Below are the code and all the weights of a small trained network. Each question names an input and a target symbol and asks about switching units off, where a switched-off unit gives its printed mean instead of its output.

import numpy as np


def w(rows, s, z=0):
    codes = np.array(rows[::2]) - 128.0
    scale = np.full(codes.shape[1], s)
    scale[-1] = z or s
    return codes * scale


def norm(h):
    return h / np.sqrt((h * h).mean(-1, keepdims=True) + 1e-5)


def f(y):
    return np.maximum(y, 0)


def softmax(a):
    e = np.exp(a - a.max(-1, keepdims=True))
    return e / e.sum(-1, keepdims=True)


def log_softmax(a):
    a = a - a.max(-1, keepdims=True)
    return a - np.log(np.exp(a).sum(-1, keepdims=True))


def net(x, mask):
    ids = ['ΓΛΠΣΦΨαβδεζμω'.index(c) for c in x.split()]
    T = len(ids)
    res = E[ids] + P[:T]
    u = 0
    for l in range(2):
        q, k, v = (norm(res) @ M[l].T for M in (Q, K, V))
        z = softmax(np.where(np.tri(T) > 0, q @ k.T / 2**0.5, -1e9)) @ v
        res = res + np.where(mask[u], z, O[l][:, -1]) @ O[l][:, :-1]
        u += 1
        y = f(norm(res) @ A[l][:, :-1].T + A[l][:, -1])
        res = res + np.where(mask[u : u + 12], y, B[l][:, -1]) @ B[l][:, :-1]
        u += 12
    return log_softmax(norm(res)[-1] @ U[:, :-1].T + U[:, -1])


Q, K, V, O, A, B = {}, {}, {}, {}, {}, {}
E = w([
[175,121,146,165,73,126,99,113],'Γ',
[84,78,69,80,80,170,120,99],'Λ',
[149,168,184,143,161,143,72,133],'Π',
[124,64,174,250,66,77,105,171],'Σ',
[114,185,189,109,144,60,85,94],'Φ',
[164,177,229,125,175,121,98,141],'Ψ',
[195,148,168,107,92,129,140,89],'α',
[129,155,211,131,174,179,168,122],'β',
[183,129,171,72,152,147,194,125],'δ',
[160,171,115,88,162,168,126,122],'ε',
[162,213,101,100,192,73,127,217],'ζ',
[85,141,255,155,166,93,144,127],'μ',
[163,122,142,185,70,127,104,122],'ω',
],0.0059)
P = w([
[63,159,142,73,4,173,122,202],'0',
[103,152,149,95,46,147,112,171],'1',
[119,147,147,111,70,140,110,149],'2',
[132,145,145,122,87,130,105,133],'3',
[145,144,143,131,100,118,103,119],'4',
[152,143,141,139,115,108,104,108],'5',
[161,141,139,149,129,97,102,96],'6',
[169,138,136,157,144,88,107,84],'7',
[175,132,128,168,161,86,110,70],'8',
[183,121,113,182,180,88,114,54],'9',
[187,111,97,189,199,91,125,40],'10',
],0.0038)
Q[0] = w([
[171,173,156,131,113,80,134,157],'0.h0',
[205,132,238,254,143,166,133,8],'0.h0',
],0.0069)
K[0] = w([
[185,197,183,152,220,97,140,198],'0.h0',
[187,81,112,186,205,98,137,2],'0.h0',
],0.006)
V[0] = w([
[53,253,159,211,191,71,226,196],'0.h0',
[14,190,56,174,116,156,73,170],'0.h0',
],0.0022)
O[0] = w([
[135,27,2,124,17,181,52,37,232],'0.h0',
[188,251,165,214,112,35,161,31,11],'0.h0',
],0.0034,0.0012)
A[0] = w([
[218,124,129,181,84,100,144,114,154],'0.n0',
[93,129,121,85,115,98,241,101,118],'0.n1',
[84,37,55,191,52,89,97,153,252],'0.n2',
[91,87,134,94,137,221,154,84,79],'0.n3',
[129,174,169,196,117,103,111,109,135],'0.n4',
[80,151,137,134,164,178,199,142,191],'0.n5',
[153,149,135,112,91,80,138,82,94],'0.n6',
[164,167,85,98,170,58,110,253,145],'0.n7',
[82,109,148,132,62,140,164,118,143],'0.n8',
[79,71,95,79,126,104,125,110,162],'0.n9',
[228,217,117,59,141,160,139,108,188],'0.n10',
[134,65,223,166,125,122,129,149,201],'0.n11',
],0.0039,0.0011)
B[0] = w([
[118,121,175,121,173,207,208,107,183],'0.n0',
[192,210,62,172,146,143,24,92,157],'0.n1',
[203,149,182,39,190,113,165,134,183],'0.n2',
[252,124,107,99,53,45,187,171,231],'0.n3',
[66,141,14,102,128,161,203,220,204],'0.n4',
[211,122,72,159,53,64,70,77,196],'0.n5',
[200,85,86,142,126,131,129,72,177],'0.n6',
[159,11,115,46,48,193,132,22,163],'0.n7',
[38,54,16,124,115,125,64,91,186],'0.n8',
[119,110,91,124,185,126,22,208,154],'0.n9',
[11,140,73,245,123,169,157,147,238],'0.n10',
[132,211,69,126,129,237,141,30,251],'0.n11',
],0.0023,0.0031)
Q[1] = w([
[255,83,146,160,22,149,208,98],'1.h0',
[59,73,100,63,121,21,73,230],'1.h0',
],0.0077)
K[1] = w([
[152,105,86,137,255,145,127,70],'1.h0',
[108,182,128,92,16,171,133,134],'1.h0',
],0.0079)
V[1] = w([
[113,204,110,4,94,95,75,120],'1.h0',
[90,115,211,133,107,63,84,127],'1.h0',
],0.0038)
O[1] = w([
[169,85,163,163,226,65,150,101,239],'1.h0',
[254,166,36,103,157,229,78,104,1],'1.h0',
],0.005,0.0017)
A[1] = w([
[83,107,173,103,132,59,149,158,161],'1.n0',
[108,144,112,173,119,103,67,151,113],'1.n1',
[94,169,113,174,101,79,116,66,146],'1.n2',
[133,85,105,150,135,162,156,217,253],'1.n3',
[119,37,122,123,105,168,172,119,142],'1.n4',
[171,143,88,163,176,110,94,84,149],'1.n5',
[92,139,93,76,132,58,85,113,236],'1.n6',
[80,125,170,131,112,123,138,180,168],'1.n7',
[169,126,78,75,95,160,108,135,225],'1.n8',
[197,108,79,2,189,86,116,229,91],'1.n9',
[114,158,149,126,139,152,153,79,151],'1.n10',
[99,131,158,153,149,117,74,133,198],'1.n11',
],0.0056,0.0016)
B[1] = w([
[125,142,42,109,156,172,81,167,209],'1.n0',
[146,182,135,114,131,116,228,182,161],'1.n1',
[213,107,68,155,110,142,128,166,249],'1.n2',
[93,179,154,86,186,133,93,68,160],'1.n3',
[152,146,136,69,118,103,139,149,236],'1.n4',
[137,210,46,83,87,90,98,54,246],'1.n5',
[137,172,182,158,141,126,94,20,252],'1.n6',
[127,95,103,144,170,94,132,71,204],'1.n7',
[89,51,115,157,191,110,101,160,172],'1.n8',
[42,89,253,141,101,136,119,190,185],'1.n9',
[106,131,121,137,160,98,75,160,239],'1.n10',
[164,90,120,47,91,162,178,161,188],'1.n11',
],0.0048,0.0033)
U = w([
[46,201,163,210,123,138,169,113,95],'Γ',
[192,113,217,212,233,61,186,126,33],'Λ',
[195,206,162,140,125,164,177,215,124],'Π',
[62,159,70,118,79,230,57,186,100],'Σ',
[195,194,68,123,148,103,62,51,180],'Φ',
[189,106,218,71,172,178,94,158,65],'Ψ',
[22,136,229,112,168,91,64,70,202],'α',
[145,68,176,54,16,97,178,107,159],'β',
[77,110,106,2,202,104,140,166,203],'δ',
[80,99,37,185,153,81,153,184,186],'ε',
[184,24,87,160,166,47,158,156,46],'ζ',
[165,14,89,118,145,177,40,141,7],'μ',
[81,176,124,211,90,125,176,128,100],'ω',
],0.01,0.0016)

Each question gives the input, a string of symbols that net reads in full, and the target symbol t.
The units are the heads (2 rows each of Q, K, V and O) and the neurons (one row each of A and B). Each row of codes is followed by its name. A weight is (code - 128) times the scale printed after its matrix; where a second scale follows, it is the last column's (O, A, B and U).
mask holds one flag per unit, layer by layer, with each layer's heads first. A switched-off unit (its flag False) gives its mean, the last column of its rows in O or B, instead of its output. The means were averaged over made-up inputs and are rounded, as every weight is.
A unit's drop is (log p(t) with every unit on - log p(t) with that unit switched off) / (log p(t) with every unit on - log p(t) with every unit switched off).
The circuit of an input: a set's keep is (log p(t) with only the set's units on - log p(t) with every unit switched off) / (log p(t) with every unit on - log p(t) with every unit switched off). Starting from the 12 units with the biggest drops (on a tie, the unit counted first), units are removed one at a time, each time the one whose removal leaves the highest keep (on an exact tie, the one counted first), for as long as the keep stays at least 0.8.
circuit, biggest first: the units of the circuit, biggest drop first
top k neurons: the k neurons with the biggest drops, biggest first
top k neurons in layer l: the k neurons of layer l with the biggest drops, biggest first
input Ψ β ε, target ε: top neuron => (0.n10)
input Γ β β Λ Ψ μ μ Φ α Σ, target α: top 4 neurons in layer 1 => (1.n3, 1.n2, 1.n0, 1.n11)
input α Σ Γ ζ, target α: circuit, biggest first => (1.n9, 1.n6)
input Γ ε Φ Φ β Π Λ β β ζ, target α: top 3 neurons in layer 0 => (0.n11, 0.n7, 0.n5)
input Σ β Λ μ Φ Λ β μ β β β, target β: circuit, biggest first => (0.h0, 1.h0, 0.n3, 1.n4)
input Λ Φ β, target Φ: circuit, biggest first => (0.n5, 1.n9)
input ζ α ω Λ β, target Λ: top 4 neurons => (1.n5, 0.n9, 0.n8, 0.n5)
input Φ Φ Λ δ α, target δ: circuit, biggest first => (0.h0, 1.h0, 1.n0)
input Φ α ζ Ψ Γ β, target Γ: top 3 neurons in layer 1 => (1.n5, 1.n6, 1.n11)
input ζ Σ Γ, target Σ: top 2 neurons => (0.n7, 0.n3)
input μ β ω β ω δ α β β Γ, target β: circuit, biggest first => (1.h0, 0.n0, 0.h0, 1.n4)
input Φ ζ α, target ζ: top 2 neurons in layer 1 => (1.n6, 1.n5)
input ε Φ Φ Γ Φ Φ ω β Φ β, target Φ: top 3 neurons => (0.n5, 0.n11, 0.n6)
input Γ α Φ ω Λ Σ Π β α β, target α: circuit, biggest first => (0.h0, 1.h0, 1.n2)
input β β ζ Σ, target ζ: top 3 neurons in layer 0 => (0.n4, 0.n2, 0.n7)
input β β Σ β, target Σ: circuit, biggest first => (1.h0)
input ζ β Σ Σ, target Σ: top 2 neurons => (0.n11, 0.n3)
input Ψ Γ Φ ε Γ, target ε: top 4 neurons in layer 1 => (1.n6, 1.n7, 1.n0, 1.n5)
input Λ β β Λ Φ Φ μ Λ Γ, target Λ: top 2 neurons in layer 0 => (0.n11, 0.n0)
input Φ Φ Γ Π Λ μ, target Φ: circuit, biggest first => (1.h0)
input ω Π β α μ β ζ β, target ζ: top 3 neurons in layer 0 => (0.n3, 0.n7, 0.n5)
input Λ β Γ Γ, target Γ: top 2 neurons in layer 0 => (0.n0, 0.n4)
input Φ β β Γ Γ Φ Λ β ζ Ψ μ, target Φ: top 2 neurons => (1.n9, 0.n11)
input ζ β ω Γ β, target Γ: top 2 neurons in layer 1 => (1.n5, 1.n7)
input Φ β Π Γ, target Π: top 3 neurons in layer 1 => (1.n5, 1.n6, 1.n7)
input α Λ Φ β ζ ω α, target ω: top 2 neurons => (0.n10, 0.n7)
input Φ α β, target α: circuit, biggest first => (1.n2)
input β Φ β Λ β β Φ Λ Σ β Σ, target β: top 2 neurons => (0.n2, 1.n4)
